Below is a small trained network, with its code and all its weights. Each question gives an input and a target symbol and asks what happens when units are switched off, that is, made to give their printed mean instead of their output.

import numpy as np


def w(rows, s, z=0):
    codes = np.array(rows[::2]) - 128.0
    scale = np.full(codes.shape[1], s)
    scale[-1] = z or s
    return codes * scale


def norm(h):
    return h / np.sqrt((h * h).mean(-1, keepdims=True) + 1e-5)


def f(y):
    return y / 2 * (1 + np.tanh(0.7978845608 * (y + 0.044715 * y**3)))


def softmax(a):
    e = np.exp(a - a.max(-1, keepdims=True))
    return e / e.sum(-1, keepdims=True)


def log_softmax(a):
    a = a - a.max(-1, keepdims=True)
    return a - np.log(np.exp(a).sum(-1, keepdims=True))


def net(x, mask):
    ids = ['αβγδεζηθλμξπστφψ'.index(c) for c in x.split()]
    T = len(ids)
    res = E[ids] + P[:T]
    r = norm(res)
    for j in range(3):
        rows = slice(2 * j, 2 * j + 2)
        q, k, v = (r @ M[0][rows].T for M in (Q, K, V))
        z = softmax(np.where(np.tri(T) > 0, q @ k.T / 2**0.5, -1e9)) @ v
        o = O[0][rows]
        res = res + np.where(mask[j], z, o[:, -1]) @ o[:, :-1]
    y = f(norm(res) @ A[0][:, :-1].T + A[0][:, -1])
    res = res + np.where(mask[3:19], y, B[0][:, -1]) @ B[0][:, :-1]
    return log_softmax(norm(res)[-1] @ U[:, :-1].T + U[:, -1])


Q, K, V, O, A, B = {}, {}, {}, {}, {}, {}
E = w([
[116,143,145,33,142,106],'α',
[200,159,109,51,188,139],'β',
[88,54,153,62,137,80],'γ',
[148,199,154,130,134,176],'δ',
[177,52,97,45,200,93],'ε',
[150,243,150,115,146,216],'ζ',
[108,76,144,70,166,60],'η',
[129,139,136,67,155,193],'θ',
[78,187,165,66,174,149],'λ',
[92,89,136,65,162,179],'μ',
[141,200,199,188,40,156],'ξ',
[2,122,165,148,133,124],'π',
[60,159,119,96,191,188],'σ',
[110,130,133,151,141,25],'τ',
[66,98,160,114,108,202],'φ',
[60,167,96,101,215,105],'ψ',
],0.017)
P = w([
[101,151,189,47,134,86],'0',
[150,70,201,92,181,84],'1',
[148,134,175,106,172,123],'2',
[93,156,46,40,97,106],'3',
[121,170,106,40,85,108],'4',
[182,105,217,151,199,126],'5',
[159,131,117,184,158,160],'6',
[98,164,10,123,50,124],'7',
[122,166,112,75,94,108],'8',
[133,90,165,91,143,115],'9',
],0.013)
Q[0] = w([
[94,193,122,135,100,141],'H0',
[187,162,78,173,179,42],'H0',
[125,86,52,242,139,170],'H1',
[155,110,231,173,205,131],'H1',
[132,109,10,218,114,143],'H2',
[100,150,65,25,23,120],'H2',
],0.011)
K[0] = w([
[120,174,87,160,137,134],'H0',
[192,186,118,95,196,58],'H0',
[153,125,210,62,129,103],'H1',
[97,158,66,54,47,114],'H1',
[158,104,254,94,183,121],'H2',
[161,86,131,244,201,155],'H2',
],0.012)
V[0] = w([
[201,97,130,92,120,97],'H0',
[126,81,145,104,81,191],'H0',
[141,53,39,148,162,134],'H1',
[183,196,96,74,180,86],'H1',
[221,42,147,110,29,186],'H2',
[195,137,117,184,76,4],'H2',
],0.021)
O[0] = w([
[172,175,78,143,89,135,167],'H0',
[167,142,210,97,140,136,120],'H0',
[110,119,81,96,43,191,41],'H1',
[88,195,130,89,88,92,248],'H1',
[190,150,252,126,116,147,55],'H2',
[138,214,81,228,119,111,47],'H2',
],0.014,0.015)
A[0] = w([
[33,106,203,162,143,177,83],'N0',
[189,173,177,183,153,135,99],'N1',
[65,45,179,233,69,70,254],'N2',
[75,115,186,139,202,126,195],'N3',
[186,37,90,166,248,163,101],'N4',
[203,57,174,87,105,168,132],'N5',
[195,137,52,84,222,84,210],'N6',
[93,114,112,145,69,66,128],'N7',
[110,8,129,146,136,181,210],'N8',
[107,136,34,203,110,61,200],'N9',
[240,119,173,65,105,117,210],'N10',
[152,125,105,107,158,60,81],'N11',
[100,196,136,75,164,103,198],'N12',
[172,169,44,68,155,165,91],'N13',
[47,168,145,92,131,233,159],'N14',
[39,66,221,187,19,76,236],'N15',
],0.012,0.0037)
B[0] = w([
[76,157,182,68,99,217,144],'N0',
[79,182,126,115,24,164,148],'N1',
[124,152,59,137,57,182,143],'N2',
[124,125,115,181,62,104,185],'N3',
[47,249,192,127,110,204,153],'N4',
[140,212,131,59,180,116,144],'N5',
[103,100,176,232,54,139,241],'N6',
[116,165,100,182,171,106,155],'N7',
[53,224,152,108,104,192,148],'N8',
[156,235,42,78,138,104,179],'N9',
[173,225,104,53,86,124,185],'N10',
[129,87,168,175,144,128,174],'N11',
[119,83,133,190,95,125,252],'N12',
[61,97,186,118,59,181,184],'N13',
[95,91,158,161,70,77,163],'N14',
[135,188,151,210,89,190,162],'N15',
],0.017,0.012)
U = w([
[135,99,116,128,142,90,76],'α',
[47,180,147,107,103,39,252],'β',
[154,96,120,132,80,128,29],'γ',
[136,86,134,143,130,104,17],'δ',
[143,132,70,99,22,176,228],'ε',
[136,56,140,123,108,92,29],'ζ',
[127,136,93,122,131,113,22],'η',
[149,92,154,48,112,85,134],'θ',
[100,76,117,123,137,99,24],'λ',
[139,107,131,58,125,134,104],'μ',
[195,187,167,192,114,148,174],'ξ',
[49,115,110,173,163,255,70],'π',
[86,46,120,86,120,161,32],'σ',
[137,170,38,155,156,115,114],'τ',
[147,141,169,78,149,165,120],'φ',
[55,94,36,117,140,105,42],'ψ',
],0.0097,0.003)

Each question gives the input, a string of symbols that net reads in full, and the target symbol t.
The units are the heads (2 rows each of Q, K, V and O) and the neurons (one row each of A and B). Each row of codes is followed by its name. A weight is (code - 128) times the scale printed after its matrix; where a second scale follows, it is the last column's (O, A, B and U).
mask holds one flag per unit, heads first, then neurons. A switched-off unit (its flag False) gives its mean, the last column of its rows in O or B, instead of its output. The means were averaged over made-up inputs and are rounded, as every weight is.
A unit's drop is (log p(t) with every unit on - log p(t) with that unit switched off) / (log p(t) with every unit on - log p(t) with every unit switched off).
The circuit of an input: a set's keep is (log p(t) with only the set's units on - log p(t) with every unit switched off) / (log p(t) with every unit on - log p(t) with every unit switched off). Starting from the 12 units with the biggest drops (on a tie, the unit counted first), units are removed one at a time, each time the one whose removal leaves the highest keep (on an exact tie, the one counted first), for as long as the keep stays at least 0.8.
circuit, biggest first: the units of the circuit, biggest drop first
unit that matters most: the unit with the biggest drop
top k neurons: the k neurons with the biggest drops, biggest first
which heads matter: for each layer, one digit per head in row order, 1 if its drop is at least 0.15 and else 0, layers parted by /
drop when u is switched off: that unit's drop, to one decimal
input τ α γ, target τ: circuit, biggest first => (H2 N9)
input ξ β τ ε β π π δ γ, target π: circuit, biggest first => (H1 N4)
input β β θ ε ε ξ λ β, target ξ: unit that matters most => H1
input τ σ δ, target τ: circuit, biggest first => (H2 N9)
input ε γ π ζ μ, target π: which heads matter => 010
input π β τ π β δ, target π: circuit, biggest first => (H1 H2 N4)
input β τ ε ψ ξ π λ π π β, target π: circuit, biggest first => (H1 N4)
input σ β σ ξ β ξ ζ ε, target ξ: which heads matter => 011
input θ τ β μ β β τ β ε, target τ: which heads matter => 001
input β ξ π π, target π: which heads matter => 110
input θ ξ ε ε τ σ ψ ε β ε, target ε: which heads matter => 110
input π μ ξ ξ β λ, target ξ: which heads matter => 011
input ψ τ α, target ψ: which heads matter => 001
input θ γ ξ θ β α ξ α α, target ξ: circuit, biggest first => (H2)
input ζ ζ τ σ β ε γ π ξ α, target π: which heads matter => 011
input ξ θ γ, target ξ: circuit, biggest first => (H2 H1)
input π δ β η θ ξ ε ξ δ ξ, target ξ: which heads matter => 001
input π ξ ξ β ζ, target ξ: top 2 neurons => (N13 N14)
input γ β θ β ψ ξ ξ δ β, target ξ: drop when H2 is switched off => 0.3
input ψ η ζ, target ψ: unit that matters most => H2
input ζ ξ α λ δ β π β ξ, target π: drop when H1 is switched off => 0.5
